Each row comes from the steps of one walk. Every step used is in the known rows, and no mark comes twice. Write the walk behind each row, first mark first.
Each row is shifted at random along 7 fixed directions that mean nothing.
Known rows
ratin-mimebur-nepap-pusaso-finafad-bosi-diru-fimeb-sadad: [ -24   57 -162  -10  -24   56  -27   59  -75  -29   69  -45   39  192
  -61 -124 -132   19  -56  194   30  -12 -245   24  -35   40   40   85
 -185  -61  -24  -35  100   82   32   16   29 -104  -48 -247   20  -35
   10   19  -14   50  139  166 -118  161   18  108   41   40 -111  -78
   66   62    4]
mimebur-ratin-nepap-fimeb-bosi-finafad-tomen-sadad: [-108  -36   60  291  -21    4  -16   23   67   49  162   55  -14   62
   64 -198  -17   74  -49  269   95  143 -195   -7  -33 -155   33   66
 -103 -100   48 -357  -12  -98   46 -128 -188 -319   11 -109  -16   51
  160  160   61  -17   94  115  -54  222 -139   53   78  -11   97  -34
  -10   53   81]
tomen-bosi-finafad-diru-fimeb: [ -57   26  -22    2  -49  -60   17  102  -47  107   75 -131  -62   68
   33 -154  -25   87  -73   55   57  -25 -151  -39  -52  130   54 -120
   -9    9   11    4   77   96  -26  -61   -1  -52   29  -70   40  -22
 -110   45  -27   56  161  -29  -35  -43  -13  195   -8   46  -15   30
  137  -26  -87]
bosi-finafad-tomen-sadad-diru-fimeb-ratin-nepap-mimebur: [ -54   60   -8  -76 -129  -97 -142   92 -136   -2  -41   27 -151  193
  -16 -137   20  126  -58  159  145  -46 -481  -19  -14 -124  -76  -60
 -178    2 -124 -109  -53 -127  -28  -61 -105  -60  -35 -139  -58   46
   56   -4  -52   71  214  184  -14  195   88  146  -34   66   87 -157
  311   46  -80]
bosi-tomen-finafad-diru-fimeb-sadad-mimebur-nepap: [  41   -5 -201   13   -4    8  100  109 -174  -23   73 -124  -76  130
  -11   49  -15 -157   41   61   31   30 -139   77  -61   -6  -62   93
 -134  -11   -5   49  -38 -119  172   48   58  -30  -21  -92  106  217
  -30  -46   -8  -18   96  210 -101  176  -60   28  192  -80  -74   42
 -150  -34  -98]
sigo-nepap-pusaso-finafad: [ -26   42  -59  -21   90  -25 -244   95   25    1  -30  166  -14   66
   71  -88 -127  101   -5  115   69   32 -200  -80   -6  -15   76 -124
   52   48  -88  -36   29   95 -137  -93  -13  -38   29 -183 -152  -88
  -26   60  -49  -28   90   95   28  -22   20   75 -140  -55 -108  -96
  190   70   20]
finafad-diru-bosi-tomen-sadad-fimeb: [ -13   35    9   69  -84  127  -38   92 -173  163   40 -115   -1   61
   69  -53 -136   52  109   25  149   32 -161   66 -118   47  -25   16
  -96  -59  -24  135  -81 -137   20   46   41 -108  -55   30  202  140
 -116  -35 -125  -87   93  124  -87   29 -147  158  122  -21  -95  -37
   36  -52 -113]
finafad-tomen-sadad-diru-fimeb-ratin-mimebur-nepap-pusaso-sigo: [ 194  -38 -110  -85  153  144 -142  171  102   95  -12   49   36  132
  -15   22  -51  -31   34   36 -166  200 -130 -111 -101  141  -36    0
  -14 -157  156    8   26   16   77 -100  223 -113   94 -306  -78   61
   97   37  184  -13  349  386  -96   34   57 -116  115 -149  -40   58
 -118   36   31]
bosi-diru-finafad-tomen-sadad-mimebur-nepap-fimeb-ratin: [  31  -85 -133  -21   -3   98  191  162  -58   83   52 -106 -155 -103
  -11 -101  110 -152  -75  271   70   90  -28  -37  -67   28  105   -1
  -59 -182  -50  143   72  -51  240  -39   40  -63   68 -201   61  123
   56    7  101  174  278  240 -222  132  -21  -77  280   -3  -51  112
 -116    5   49]
pusaso-devere-tomen-bosi-diru-fimeb-ratin-nepap-mimebur: [   7  -35  -51   21  -77    4  252   19   71  148  158 -321    8   86
   85  -77  -15 -140  -52   10  -69  189  209    7  -42  139   79  117
  -30  -74  318  -64  104  -21  179 -191  -26  -22  173 -170  126   17
  -80   91  130  148  308  119 -190   -7  -35   78  221   38   55  217
 -123  -56  106]
finafad-bosi-diru-fimeb-sadad-mimebur-nepap-pusaso-sigo: [-103  134 -238 -144 -146  -27 -122   53 -207 -174  -51  -98  -31  215
   60 -230   16   91   55  213   94 -188 -255  -28  128  -80  -50   96
 -136  177 -283  -71  179  -70   49  109  -61   39  -79 -114   85   31
   89   -7  -54  -16  263  165 -141  114  144    9    7   -4  -28   26
   59 -103  -56]
finafad-tomen-bosi-diru-fimeb: [  57   70  -28  -17   17  172  -81   42 -216  118   30   90   20   67
    5 -148 -109   74   14  182  221   35 -294  -13  -93  -35  -39   53
 -154 -101 -150  113 -106  -75  -52   69    2 -285 -123  -83  151    0
   72   18  -62  -95  -29  147  -16   76  -81   47  121   40  -88 -161
  119   25  -65]
pusaso-sigo-nepap-mimebur-ratin-fimeb-sadad: [   8   83   -8 -107 -156   48   32  -13 -191  -50    4 -200 -164  179
  -38   -5  -21   11   10  142  105   -2  -68   33  -37   -7  -19   75
 -240   66    8   56 -117 -142  -17   27   -3  -45  -33 -127  124   65
  -51  -64  -34   -2  241   33  -76  118  168   43  217    6 -149  -85
   64   88 -125]
pusaso-sigo-nepap-mimebur-ratin-fimeb-sadad-bosi-finafad-diru: [ -18  -30  -76  263   51   70   62   53  -46  -26  149 -146    8   -4
   40  -93  -36   80   51  328  115  172  -70   26  -74  -56  106   10
 -202 -155  127 -204    7  -84   54  -43  -62 -379  -63 -159    0    2
  107  126   88 -126  169   81  -71  215  -83   25  237   23  -98  -87
 -101   19  193]
finafad-bosi-tomen-sadad-mimebur-ratin: [  19  -72 -106   45  -30  122   98   94  -19   66  -14 -167  -54   16
   67  -75  138  -83   51  136  -41   88   54    3  -74    0  -52  -52
   85 -113  -59   87  167 -155  195   28  111  -48    5  -60  150  224
   30   26   41   87  216  141 -177   45  -65 -141  101  -55   27  210
 -148  -71  -47]
diru-fimeb-ratin-nepap-pusaso-sigo-finafad-tomen-bosi: [ -35   54  -42   74   14  -54 -157   67   16   12   -7   66 -124  180
  125  -93 -105   53   28   88   24   58 -221  -91   22  -19   20  -50
  -23   51   46  -85   29  -40   30  -73  -32  -75   46  -97  -14  111
   -4   39   -8  -93  258   99  -53   45   35  104   60  -78  -20   -3
  104   15 -110]
bosi-diru-fimeb-ratin: [ 170   39 -226 -224  104   29  132  101  -24   -3   28   15 -122  145
  -50  -85  111   32 -131   14  -46   32  -17  -56  -94   94  -33   45
  -47  -66  -83  110  -16    0  -28  -10  118 -179   -4 -259   36  -34
  138   46   73   69   76  159   12  -29   92 -204   82   23   61   34
  -60  -27  -43]
bosi-tomen-sadad-mimebur-nepap-fimeb-diru: [ 110  -39 -199 -130  -23  163   98  111  -81  152   -2  -72  -25  -14
  -33  -49  -21 -160   17   94   18   77  -43  -11  -84   79    6   68
  -94  -85  -34  243  -23 -112  185   27  151  -23    3 -171  188  205
   44  -18   85   95  170  329 -152   39  -17 -135  229  -16  -91   79
 -192  -16  -16]
nepap-mimebur-ratin-fimeb-diru-bosi: [  57  -19   22  -39   21  -92 -380   62    7  -54  -12  236    7  170
  116 -241 -171  244  120   17  105  116 -346  -82   15  -93 -124 -120
  -99  -48  -45 -278  -21  -84 -246 -116   -4 -561  -66  -96 -173 -115
  147  106  -79 -216   21  162  145   50  -12   30 -190   -5   92 -126
  201  -31  167]
bosi-diru-fimeb-sadad-mimebur-ratin: [ 132  -91 -183  -88   15  164  121  113 -179   21   33 -178  -70  107
  -37   -1   52  -57   40  101   28   69    7   41 -122   84  -84   68
 -204 -156    5  212  -26 -131   31   68  225 -207 -109 -158  156   90
  -25  -78   44  -72  106  171  -79   66   75 -120  283  -33 -131    5
 -111  -88  -72]
tomen-sadad-mimebur-nepap: [ 127 -135   13  179  147   84 -229   75   80   30   79   69  156   55
  119  103 -131  -56  216   -2  -72  271  -56   73  -78   53 -128  -65
   35 -138  214 -229  -71 -123  -74 -166  156 -256   38 -126 -174  140
   -6    9   66 -228   84  264  119   63 -110   -4  -49 -306  -41    8
 -129  -33  193]
bosi-diru-fimeb-sadad: [  -4   78  -29   24  -15  -14 -125   44    4    7  169  -13   -3  125
   -4 -120   14  192  -22   81   28   16 -144   16  -36   -2 -121   30
  -28   10   61 -258  -97  -46 -142 -120 -125  -97  103 -158  -32 -168
   90  133   27   11   87   54   95   66   12   36 -175  -10   75  -33
   68    0  -13]
devere-tomen-sadad-bosi: [ -28   62   27   75  -42  186  158  -56  119  235  192  -91   86  -75
  -14  -96  131   19  -16  157   37   50   75  -71 -112   25   99   75
    3 -154   60  -66  -35 -100   82  -77 -101  -66   70 -168  148  -53
   96  147   98  202   84   85  -62   37 -149   24  -18   79   54   40
  -20  102   10]
finafad-bosi-tomen-sadad-mimebur-nepap-fimeb: [  26   43    7  -19  -49  138  -94   17  -17  154   71   31   87  100
    7  -90  -62   23   65  132   82   98 -287   13  -48  -29  -74   34
  -40  -92  -62  -64  -49 -148   23  -11   -2 -125    7 -127   97  164
   71   12   36   49  119  212  -34  108  -88  -14  -42  -29  -15    3
    3   95   20]
mimebur-ratin-nepap-pusaso-finafad-tomen-sadad-diru: [  69    9 -216  -86   97   40 -186  103  -79  -86 -157  260  -56  223
   22 -117  -16    3  -35  128    5   -5 -363 -130  -42 -138  -13   36
  -84  -43 -228   42   45   29   35   32  115 -183 -169 -207 -115   85
  114  -22   -5  -91  133  328  -76  157   52  -77   61  -76   25 -105
   79  -37  -39]
diru-bosi-tomen-sadad: [-100   66  -83 -174 -171  -70 -132  125  -73   40 -144  -14 -149   81
   99 -175   80  118   21   27   59 -144 -181  -65   27 -103  -77  -57
  103  165 -309   40   85 -126   19   23  -78  113    7  -27  108   86
   37   53 -196  113  148  113  -84  -15   24   37 -131   12  170   68
  163 -107 -163]
sigo-nepap-fimeb-bosi: [ -82   76  -24  -99 -135  -74   -9  -50  -11   21   57 -109  -93  156
   85 -112  -83   35  -34  -54   15  -25  -33  -31   28   83  -28   40
  -26  180   74  -76   11  -53  -27 -121  -40   62  113  -83   55   61
  -84    9  -51   89  188   10  -19 -110   88  114  -13  -19  -48   77
   54   23 -138]
pusaso-devere-finafad-tomen-sadad-mimebur-ratin-fimeb-bosi: [ 111 -124  -13   85   -6    1 -132   87   34   84    9    2  -24  298
  127  -33 -123  -21  168  -69  -72  185 -146  -26  -32  -21 -150  -54
  -22  -44  165  -69   19  -29   -3  -71  172 -263 -173  -23  -42  270
 -139 -102  -55 -259  135  143   29   75   -1  -18  -16 -214   13   87
  -71  -52   11]
sigo-finafad-diru-bosi-tomen-sadad-fimeb-ratin: [-218   86   61  262 -181  -91  -38   35 -156  -36  176 -168 -153   44
  153 -157    0  141  130  162  263  -63 -177  114    2 -146   -5  -83
  -90   68   41 -225  -22 -273   48  -45 -279  -60   53   83   96   47
  -88   56 -134  -18  211  -79  -61  150 -144  281  -48   19   15    8
  162  -47  -87]
mimebur-nepap-fimeb-sadad-diru: [ -59   38   32  -24  -95   40 -176   14   10   68   96  -12   31   -8
   25 -227  -12  106   16  117   92   11 -178  -47   63   21   33   34
  -39   39   27 -203  -24   14  -88 -162  -99  -56  155 -138  -49  -66
   51   93   52   76  223   79  -21  -17   15  122 -116   30  -16   -9
   98   40   99]
mimebur-ratin-fimeb-bosi-diru-finafad-tomen: [  62  -13  -33 -115  -32  -41  -26  115   11  112   41  -52 -184  135
  -17 -186  -50   52  -87  -19   25    3 -127 -123  -46  128   82 -118
   21   -6   60  136  -13   83  -31  -54  141  -13   21 -128  -28   71
 -134  -52  -60   98  208  -39  -73 -104   77  100  -26   21  -65   76
   83   20 -121]
pusaso-finafad-diru-fimeb: [  91   22 -147  -66  131  -33  -21  174  -70   -4  -48  128  -97  108
   18  -63 -108   28  -49   18  -25   63 -174  -78  -42   44    9  -36
   42  -55  -90   89   34  204  -27  -72  104 -208  -60 -130  -70    6
   -3   47  -54  -84   72  131   -4  -27  -24  -56   84  -32  -10  -57
   18  -30   34]
fimeb-diru-bosi-finafad-tomen-sadad: [  30  -61 -152   85   16   52   89  152   27  126    5  -67 -100   46
   13  -86   29  -11  -90   31  -79   16    4  -25 -152  123  -14  -34
    5  -73   13   51   88  -23  172  -32   77  -44    6  -79   65   51
   29  104  -28   41  140  228 -128   34  -86   -9   66  -35   20   99
 -108  -80 -120]
nepap-fimeb-diru-bosi-tomen-sadad-mimebur: [  76  -34  -76  -25   -2  129  -23  102   59  231  102   16   55   21
    8  -50  -40   73   45   29    0  132 -140  -63 -155   63  -95   27
  -52 -181   49    7  -69 -157   51  -52   56 -201   23 -154  136  -10
  111  101   60   33   80  291  -19   53  -94  -85    1    4   13   23
  -73  -11  -44]
fimeb-diru-finafad-tomen-sadad-mimebur-nepap-pusaso-sigo: [  22   20  -79  155   35   46 -112   59  -72  -51  105    7   26   90
   25    1  -86  -93   79  153   24   32 -135  -19  -98   -5   -7   50
 -128  -24   68 -141  -31  -70  131  -21    1  -30    6 -134  -73    9
   28    2   43  -83  201  284  -88  222  -35   75   70 -182 -146    7
  -69    2  -64]
finafad-diru-fimeb-sadad-mimebur: [ -50  -19 -168 -115  -83   28   50  171 -152   23 -110 -133 -158  -47
   21 -138   76   -3    9  142    6  -31  -40  -16   44   31  -20  -37
  -15  -22 -184  189  180   16  118    5   18   14   47  -55  127  102
   19   27  -45   65  217  138 -145  -45   60  -75  101   55  -29   82
   -2  -68  -52]
tomen-bosi-finafad-diru-fimeb-sadad: [-132   51  144  277  -74  -31 -207   39  -34  103  244  -59   70   97
   41 -148  -84  288    9  163  186    9 -302   71  -94   10  -45  -66
 -127  -23  143 -366  -94  -35 -189 -115 -211 -232   49  -47  -23 -189
  -34  128  -33  -97   67  -79  108  162 -104  340 -222   14  -15 -129
  235   41  -57]
sadad-bosi-tomen-finafad-diru: [ 105   46  -62    2  108    7 -139   73  131  192  140   82  100   70
    7  -96  -33  123  -11  -26   10   88 -211  -74 -147   82    2 -108
   75  -61   73  -88  -84   -8  -76  -72   17 -114   33 -163  -89  -17
   30   84   62   52   42   55   89    0 -127   66 -271   -2   33    6
   55   60  -56]
sigo-nepap-pusaso-finafad-diru: [ -55   64 -118  -27   46  -33 -140  100 -111  -28  -48   27  -47   56
   52 -111 -139   32  -52  114   81  -44 -131  -20  -25   45  115  -98
  -20  100  -58   83   93  112  -29  -37  -13   71   50 -149  -91  -71
 -136   10  -62   10  181   63  -62  -28   32  146  -35  -24 -198  -46
  159   16  -83]
sadad-bosi-finafad-tomen: [ 118   14  -91    8   34  199    4    2 -262   77  -65   67   -7  156
  -31  -83 -130  -48   46   80  170   -8 -280   44 -151  -38  -22   80
 -253  -62 -222  262 -116 -106  -16  187  162 -258 -327  -18  122  245
  -37 -151 -166 -174 -167  167    2   83  -63   33  174   13 -182 -205
   95   25 -199]
sigo-nepap-pusaso-finafad-diru-fimeb-bosi-tomen-sadad: [-142   75 -190   30    5   70  -49  214 -178   67  -56   83  -53  -29
   66 -135 -113  126  -33  343  248  -70 -279  -57  -62 -113  157    7
 -114   -8 -248  172   72    5   89   72  -99  -90  -85 -169  195  -14
   77  120 -101  -10  104  181 -200  154 -103   62  192   69 -130 -131
   77   -1  -49]
sadad-fimeb-bosi-finafad-tomen: [ 124    3  -37  -18   51   55    7   31   86  173   74   11  -32  280
  -28   -8 -146   11  -10 -169  -86   92 -156  -46 -131  169  -67  -21
   24  -42   98   55  -90   34  -39  -43  198  -59  -92  -62   10  213
  -91  -84  -14  -41   34  125   32  -90   -6   23  -67  -57  -59   28
  -39   85 -187]
bosi-diru-finafad-tomen-sadad-fimeb-ratin-mimebur-nepap-pusaso-sigo: [ 131   17 -186  -90   74   83  -21  136    2    8   14    9  -82  156
  -39  -21  -30  -71   -2  153  -26   87 -186  -71 -103   37   33   13
  -87 -107  -44   76   12   -2  121   32  127  -80  -56 -273  -46  108
   87  -59   88   25  263  333 -136  160   77  -73  153  -95  -37   12
  -74   53  -16]
pusaso-finafad-bosi-diru-fimeb-ratin: [  36   62 -245   -8    0 -201   19   59 -129 -269    3  -24 -192  382
  138 -123  -24   42  -48  -69  -51  -59 -134   -3   29  -23 -157   41
   14  141  -49 -129  122   25   18  -39   83 -188 -115  -43  -75   80
  -30  -15 -120 -119  148   52    6   62   66  -26   34 -109  129   85
  -29 -206  -79]
tomen-finafad-bosi-diru-fimeb-ratin: [ -40   36  -91   14  -90  -93   30  115  -89  -19   88 -151 -153   94
  103 -214   60  101  -84  116  129  -50 -111   -4   -7   88   19  -94
  -48   48  -39    2  103  -12   -3  -38  -12 -125    5  -47   47   -6
  -58   46  -47   40  207  -84  -64   25   -9  115   29   17    8   60
   99  -77  -64]
devere-tomen-finafad-bosi-diru-fimeb: [ -92   88 -103   22  -79  -77   -2   42  -61   16   98  -57  -91   90
  118 -243    4   66  -23  128  120  -61 -181  -79   58  -61    1  -43
   63   91  -91  -94  107  -13   61  -50 -121  -70    3  -26   57  -29
  -13  111  -70   67  124    4  -61   23  -88  103  -18   33   99   50
   66  -72  -14]
bosi-tomen-finafad-diru-fimeb-sadad-mimebur-ratin-nepap-pusaso-sigo: [ -66   96  -37   15 -116  -57 -237   98 -207  -18   80  -57  -35  216
    1  -95  -55  136   61  204  221  -61 -417   11  -24 -132  -23   29
 -272   80  -76  -90 -118 -169  -65   84 -119  -46  -63 -116   36  -14
  -47  -48  -28  -79  188   49  -36  259   63  203   -6   -9 -113 -152
  226   25 -200]

Write each row's walk
[  -1   70 -111   33  -71   65 -139  -23  -99  -38   33   59   28  278
  111 -209  -83   22   99   77  124   25 -186   22   26 -135  -33  172
 -241   55  -63 -123  -12 -112  -10   19  -69 -276 -143  -58   68   70
   54   -3   -8 -204   88  261  -67  141  -26    1   62  -38   28  -23
    2  -38   94]
mimebur-ratin-nepap-pusaso-devere-tomen-sadad-fimeb-diru
[  43  -54 -174    1  -15   69   52  123  -96   25    2 -114 -141   53
   35  -77   -6  -91   73  177   70   67 -147   52  -26   10    9  -69
 -148 -112   68  102   55 -176  176  -11   99 -111  -36 -167   52  259
  -22  -39   -6   30  271  194 -143  102  -16   34  217  -19  -45   12
  -22  -15   65]
sigo-finafad-tomen-sadad-bosi-diru-fimeb-ratin-mimebur-nepap
[  33    0  -76 -173  -95  120 -176   31   20  155  -56    3   82  233
   65 -127 -121   -6  136  -44   -3   38 -180  -59   54   37  -15   65
  -73   47  -37   88   56  -11  -20   23  102  -46  -64 -107  108  177
  -86  -90  -27  -86  146  240  -63  -31   68   39 -103  -38  -60   81
   24   38  -10]
ratin-fimeb-sadad-mimebur-nepap-pusaso-devere-tomen-bosi
[ 139  -33 -105   77   35  111  104  106   22  233  105  -85    7  154
   14  -66   -4  -14  -57  102   26  166  -93   15 -119   96   65   84
 -167 -192  162   57  -51   11   58  -60   90 -209  -81 -208   66  131
  -26   10   40  -54  150  162  -72  118  -78   42  173  -26   -6  -23
  -37    1  126]
pusaso-devere-finafad-tomen-sadad-bosi-diru-fimeb-ratin-nepap
[  -5   40   41   69   12  166   89    0   84  195  235   12  121   89
 -160  -44  -47    4  -55  203   61   79 -231  -26 -138   62  135   39
 -217 -213   72  -48 -117  -63   30   13  -14  -57  -15 -267   75   35
   55    8  140  145   47  185  -38  169  -70   85  -39   46 -173  -74
   32  283  -73]
ratin-fimeb-bosi-finafad-tomen-sadad-mimebur-nepap-pusaso
[ -29  -25 -102   -4  -63   90  -23   94 -121   75   33  -58   50  208
   38 -197  -81   75   85  133  128  -16 -217   -8  -68  -73   45   24
 -252  -11  -58   72   76  -72   21  110   14 -216 -234 -101  127   62
  -95  -72  -19 -138   94  149  -86  132    6   27   41   21 -102   -2
   38  -22  -91]
nepap-pusaso-devere-tomen-sadad-mimebur-ratin-fimeb-bosi-finafad-diru
[  41  -22  -76   20  -19   69  -11  106   20  212  138 -126   76  106
  106 -173 -104   27    6   51  130  101  -84  -33  -50  131  176   48
 -195  -59  155  102   -4   -1  -26  -55   63 -149  -35 -158   83   21
 -156   -4   35  -50  151   73 -101   -1  -76  182  131   36 -113    2
   74  -28   67]
sadad-bosi-diru-fimeb-ratin-nepap-pusaso-devere-tomen-finafad
[ -79  111 -194  -89 -124 -283   63   -8 -165 -204  -17  -78 -232  354
   62 -167   72   40 -135  -19   33 -155 -252   20   57  -57  -53   47
 -153  201 -142 -150   92  -49   20   17  -71  -86  -64  -77  -26  114
    1  -40 -121   13  138   34   13   94  138  157    4   12  166   15
  154 -106 -161]
tomen-bosi-finafad-diru-fimeb-ratin-nepap
[  11  -70   49  245    1   24   22   40   -8  -17  163 -122 -152   56
   38  -84   -2  -64   20   39  -44  141  -19  -41  -36   25    0    2
    2 -108  246 -132  -30   27   89 -147   61 -123  120  -16  -59   94
  -86   24    6  -26  203   34  -79   45  -63  103  123  -86  -52  110
  -90  -18  -16]
mimebur-ratin-fimeb-sadad-diru-finafad-tomen
[ -80  -48 -136   18 -159 -128  -11   29  -36  -69   52 -197 -158  145
  128 -225   15   11  -23   60   26  -26  -95  -42   54    0   17   48
 -101   74   48 -114   85  -31   38  -91   29  -95    8  -80  -28  133
  -86  -30  -60   18  245   20 -104   56   79  166  131   -9   73   92
   34 -174    2]
mimebur-ratin-nepap-fimeb-sadad-bosi-diru-finafad
[  53  -46 -106  -53   34   36 -261  143  -47  100  -79   10   49  150
  104 -123 -251  -51   20  -14   26    3 -156  -65  -49  167   68 -122
   67   84   53  176   89  116   -7  -31  222   89  -17 -116  -76   98
 -257  -98  -42  -52  259  141 -125  -65   18  223  -19 -125 -188   59
   84  -91 -117]
mimebur-nepap-pusaso-finafad-tomen-bosi-diru
[  61   18  -84   93   -5  133 -186   14 -112  100   97   17  183  331
   88  -88 -298  -13  141   41  133   42 -270   63 -103   15  -34  116
 -240   46   90  -38  -77  -29  -49   44   82 -178 -240  -96   48  148
 -149 -135  -42 -283   50  239  -36  181  -69  189   46 -166 -176  -72
  -11  -25  -34]
mimebur-nepap-pusaso-devere-finafad-tomen-sadad-fimeb-bosi-diru
[ -21   11  -81 -160 -124 -146    4   60   18  150  -21 -134 -158  152
   27 -161   -1  -19 -139   85   17    1 -169 -113    2   64   37 -128
   16   18   46   40  118   20   75 -111   -3   77   93 -205   -5   51
  -82    2    8  237  315   76 -102   30  120  201   -1   80   84   62
  207   -8  -99]
devere-finafad-tomen-bosi-diru-fimeb-ratin-nepap-mimebur
[  75  143 -185 -137    1  -78  -80   86   67   35   37   85 -165  270
  -14  -83  108  200  -63   81    6  -36 -344 -100  -18  -30  -54  -30
  -46    7  -16 -129 -111 -119   -9  -57  -50  -24  -31 -253  -67   58
  148   57   39   48  297  126   37  102  110  -43 -116   -6  163  -69
  104   42  -25]
pusaso-sigo-finafad-tomen-sadad-bosi-diru-fimeb-ratin-nepap
[ -60  -18  -30  327   58   26 -175   65  -20   28  161    9  200  145
  214 -120 -243  -12  214  101   93  165 -177   67  -19 -119   19   72
  -66  -14  103 -326   68  -17   33  -69 -103 -288  -50  -28  -19   76
  -46   76  -40 -280   47  245  -70  207 -277  200   51 -170  -10   42
  -84 -112  216]
mimebur-nepap-pusaso-devere-finafad-diru-bosi-tomen-sadad-fimeb
[  30  -69  -34   26   13  107  100   97  170  311  167  -47  106   83
  -45 -138   17   77  -60  144   13  183 -123  -45 -116   52  125   52
 -123 -208  160 -118   18    4   50 -116  -52 -224   -7 -269   33  -25
   46   99  177   66  190  167  -83   81  -62  -32  -14   71   17   31
  -54  110  149]
pusaso-devere-tomen-sadad-mimebur-ratin-nepap-fimeb-bosi-finafad-diru
[   5   -7  -48  176  -85 -148  -79  -30 -184 -170  128 -204   -6  334
  157 -151 -179  -80  125   20   71   83 -128  183   78  -43  -90   57
 -193  133  207 -307  110  -41  -19  -79  -14 -242  -70  -35 -109  127
 -194  -81 -144 -204  150    8    9  137   -4  247   43 -155  -26   32
   53 -125  149]
pusaso-devere-finafad-bosi-diru-fimeb-ratin-mimebur-nepap
[   0  -55 -116   84  -74   49  -16  128 -109   71   83 -185  -34   89
   71  -54  -47   49   57  104   70   35 -163   45  -73  119  -94  -59
 -104  -77   45   70   43  -69   30    1  114 -127  -79  -27  105   95
 -110  -28  -43  -91  144   58  -46   84  -37   93   76  -65 -110    0
   -7  -79  -89]
tomen-finafad-bosi-diru-fimeb-sadad-mimebur
[   8  -64 -147  172   71  107  -21   77  -41  -29  112  -62   12   61
   79  -77  -98  -89  118  225   47  136 -136   59  -67  -29   -1  -24
 -193 -153  175  -74   71 -196  163  -33   46 -208    0 -198   12  157
   13   16   85  -50  210  266 -120  199  -96   60  213  -72  -90   19
  -69  -18   60]
sigo-finafad-tomen-sadad-bosi-diru-fimeb-ratin-mimebur-nepap-pusaso
[  29   67   23   17   47  202 -193   90  -93  128   70   81   63   22
  -80  -18 -167   27  126  266  141   84 -415  -48  -81  -24   63  -38
 -216 -143   59   11 -127  -57   11  -21   -4  -70  -21 -245    2   -9
   15    7   60  -33  227  241  -67  151  -18  121  112  -30 -229 -231
  158  190   12]
ratin-mimebur-nepap-pusaso-sigo-finafad-tomen-sadad-diru-fimeb
[ -47   14 -243  -12   26   83  -84  200 -173   19 -141  -20  -41    1
  108  -87 -129  -39  107  181   99  -80 -145  -18  -63  -43  119  -23
  -67  102 -175  189  115  -86  178  118   34   43  -75 -116  131  143
  -41   15 -103 -100  229  242 -227   91  -59   62  236  -90 -144    1
  -52 -142 -107]
mimebur-nepap-pusaso-sigo-finafad-diru-bosi-tomen-sadad
[-102   27   10  185   30  117 -149  149    4  147  121   59  118  -76
   37 -216 -111  236    3  289  172   41 -223  -71  -69   28  159  -26
 -114 -179  -21  -58   49  142  -93  -73  -96 -277   -3 -145   31 -189
   45  164   17  -52   93   42  -71  101 -157  165  -33  121 -127 -135
  176   60   76]
nepap-pusaso-finafad-diru-fimeb-sadad-bosi
